Here is a tiny trained network, its code and every weight. The questions are about switching its units off for an input and a class, where a switched-off unit gives its printed mean instead of its output.

import numpy as np


def w(rows, s, z=0):
    codes = np.array(rows[::2]) - 128.0
    scale = np.full(codes.shape[1], s)
    scale[-1] = z or s
    return codes * scale


def f(y):
    return y / 2 * (1 + np.tanh(0.7978845608 * (y + 0.044715 * y**3)))


def log_softmax(a):
    a = a - a.max(-1, keepdims=True)
    return a - np.log(np.exp(a).sum(-1, keepdims=True))


def net(x, mask):
    res = np.array(x, float).reshape(1, 8) / 4 @ E
    y = f(res @ A[0][:, :-1].T + A[0][:, -1])
    res = res + np.where(mask, y, B[0][:, -1]) @ B[0][:, :-1]
    return log_softmax(res[-1] @ U[:, :-1].T + U[:, -1])


A, B = {}, {}
E = w([
[79,71,146,171,65,178,141,113,77,120,243],'x0',
[202,167,188,89,182,79,116,111,95,28,217],'x1',
[125,97,106,144,177,101,134,138,147,136,139],'x2',
[125,138,125,133,124,133,130,124,132,123,132],'x3',
[36,154,197,134,114,95,106,222,158,81,122],'x4',
[105,217,91,163,109,37,140,129,49,243,161],'x5',
[135,137,194,254,176,180,35,83,130,150,130],'x6',
[134,117,153,97,110,143,117,145,87,138,104],'x7',
],0.0097)
A[0] = w([
[77,121,221,184,130,107,53,156,155,141,129,143],'n0',
[151,68,84,140,109,186,187,42,49,142,178,132],'n1',
[100,134,144,154,113,89,112,238,110,109,132,124],'n2',
[144,191,120,152,125,66,116,139,55,165,115,5],'n3',
[89,99,121,175,102,161,166,151,149,187,90,53],'n4',
[73,69,166,186,101,110,169,124,68,100,186,63],'n5',
[161,178,176,195,157,170,77,108,144,157,114,112],'n6',
[57,141,108,164,155,153,141,190,126,112,117,198],'n7',
[149,141,156,135,178,108,137,117,92,93,153,126],'n8',
[132,113,149,121,142,166,130,103,138,33,65,19],'n9',
[107,199,135,142,120,74,101,182,100,177,141,150],'n10',
[55,40,141,158,89,164,166,161,81,140,205,125],'n11',
[187,163,172,95,188,89,131,143,117,97,231,96],'n12',
[114,132,68,74,78,126,178,135,121,87,105,117],'n13',
[131,79,116,163,69,160,121,143,199,51,67,136],'n14',
[139,130,74,77,77,78,255,176,142,84,160,19],'n15',
[142,60,138,74,127,178,110,84,140,98,114,120],'n16',
[99,181,102,139,119,104,171,75,55,197,142,95],'n17',
[69,109,68,132,137,194,134,129,192,234,96,85],'n18',
[181,102,96,158,157,164,78,32,112,167,112,104],'n19',
[89,110,83,85,83,132,173,133,177,158,120,94],'n20',
[139,118,143,74,138,98,180,138,123,135,145,36],'n21',
[239,140,78,124,132,121,115,118,136,163,74,143],'n22',
[18,166,185,130,101,88,101,155,144,68,105,150],'n23',
[149,178,127,119,176,101,114,163,158,133,20,100],'n24',
],0.0088,0.0022)
B[0] = w([
[207,146,165,160,141,125,120,194,113,137,186,236],'n0',
[186,167,65,109,97,57,120,149,216,91,131,236],'n1',
[183,113,84,80,154,61,156,126,142,110,149,199],'n2',
[53,99,119,153,181,149,176,93,191,151,107,212],'n3',
[98,163,216,78,122,146,87,49,29,148,140,202],'n4',
[98,162,64,170,113,108,146,125,161,101,73,210],'n5',
[106,140,154,155,139,163,137,215,109,194,90,220],'n6',
[164,167,133,86,108,83,98,109,122,177,172,186],'n7',
[116,117,159,102,109,185,86,82,120,143,61,185],'n8',
[89,108,126,144,150,154,208,99,147,114,122,204],'n9',
[101,41,154,107,145,162,196,96,204,99,140,221],'n10',
[95,135,62,189,64,77,104,124,152,50,33,236],'n11',
[125,187,190,53,100,209,38,18,25,105,110,251],'n12',
[156,164,166,186,185,116,155,182,103,125,103,214],'n13',
[142,3,165,123,167,108,166,76,124,114,145,230],'n14',
[136,187,205,215,171,139,121,182,92,169,159,255],'n15',
[102,83,147,140,156,144,197,120,152,130,206,200],'n16',
[97,70,122,120,226,127,196,88,171,114,189,233],'n17',
[110,174,136,16,105,194,81,67,68,171,120,239],'n18',
[170,170,122,143,127,94,113,207,126,206,196,212],'n19',
[148,138,184,144,113,171,85,137,73,195,118,199],'n20',
[110,194,152,182,132,202,143,145,76,185,108,170],'n21',
[183,104,87,110,47,62,150,156,163,52,130,213],'n22',
[222,127,99,50,133,77,116,141,167,148,161,243],'n23',
[74,219,23,227,49,116,104,91,205,42,34,237],'n24',
],0.0074,0.0097)
U = w([
[91,156,180,25,108,215,63,20,3,153,136,96],'0',
[80,173,90,204,50,109,117,124,162,52,78,89],'1',
[70,18,161,110,253,166,230,79,162,154,182,91],'2',
[170,159,191,230,191,181,129,255,37,221,155,77],'3',
[234,132,118,28,114,60,133,179,142,158,196,252],'4',
],0.0084,0.0041)

Each question gives the input, the list of numbers given to net, and the class t.
The units are the neurons (one row each of A and B). Each row of codes is followed by its name. A weight is (code - 128) times the scale printed after its matrix; where a second scale follows, it is the last column's (A, B and U).
mask holds one flag per neuron, in row order. A switched-off neuron (its flag False) gives its mean, the last column of its row in B, instead of its output. The means were averaged over made-up inputs and are rounded, as every weight is.
A unit's drop is (log p(t) with every unit on - log p(t) with that unit switched off) / (log p(t) with every unit on - log p(t) with every unit switched off).
The circuit of an input: a set's keep is (log p(t) with only the set's units on - log p(t) with every unit switched off) / (log p(t) with every unit on - log p(t) with every unit switched off). Starting from the 12 units with the biggest drops (on a tie, the unit counted first), units are removed one at a time, each time the one whose removal leaves the highest keep (on an exact tie, the one counted first), for as long as the keep stays at least 0.8.
circuit, biggest first: the units of the circuit, biggest drop first
most important unit: the unit with the biggest drop
k most important neurons: the k neurons with the biggest drops, biggest first
drop when u is switched off: that unit's drop, to one decimal
input [-8,4,-7,-8,-8,4,-2,-1], class 1: circuit, biggest first -> (n24)
input [-2,-5,-4,-7,-6,4,5,4], class 4: 2 most important neurons -> (n19; n22)
input [-3,-7,-4,2,-8,8,7,-6], class 2: 3 most important neurons -> (n17; n3; n12)
input [6,3,5,-8,5,-2,-2,1], class 1: 2 most important neurons -> (n11; n5)
input [2,6,8,6,-6,2,5,-7], class 0: 2 most important neurons -> (n12; n8)
input [8,8,4,2,8,-2,-6,-5], class 0: 3 most important neurons -> (n12; n24; n1)
input [0,-5,4,-8,-8,7,5,-5], class 4: 3 most important neurons -> (n19; n1; n22)
input [8,-7,-6,6,-2,-5,-1,2], class 1: 3 most important neurons -> (n11; n1; n12)
input [8,4,-6,-7,5,2,-3,1], class 1: 2 most important neurons -> (n11; n5)
input [-5,3,-3,-3,2,8,7,6], class 2: 2 most important neurons -> (n10; n3)
input [5,6,-4,-6,-7,-7,-8,7], class 3: 3 most important neurons -> (n15; n13; n21)
input [2,3,2,8,-8,-1,8,-3], class 3: 2 most important neurons -> (n6; n23)
input [5,6,5,-7,2,8,-4,1], class 2: 3 most important neurons -> (n17; n10; n3)
input [1,6,7,0,8,-4,3,-1], class 4: most important unit -> n23
input [5,7,0,7,2,-2,-8,6], class 3: 2 most important neurons -> (n15; n13)
input [-4,-3,-3,-8,3,5,-3,5], class 2: drop when n10 is switched off -> 0.4
input [4,-8,-1,6,8,4,-8,5], class 0: drop when n20 is switched off -> 0.5
input [-3,7,8,3,-7,-6,-6,-4], class 0: drop when n8 is switched off -> 0.1
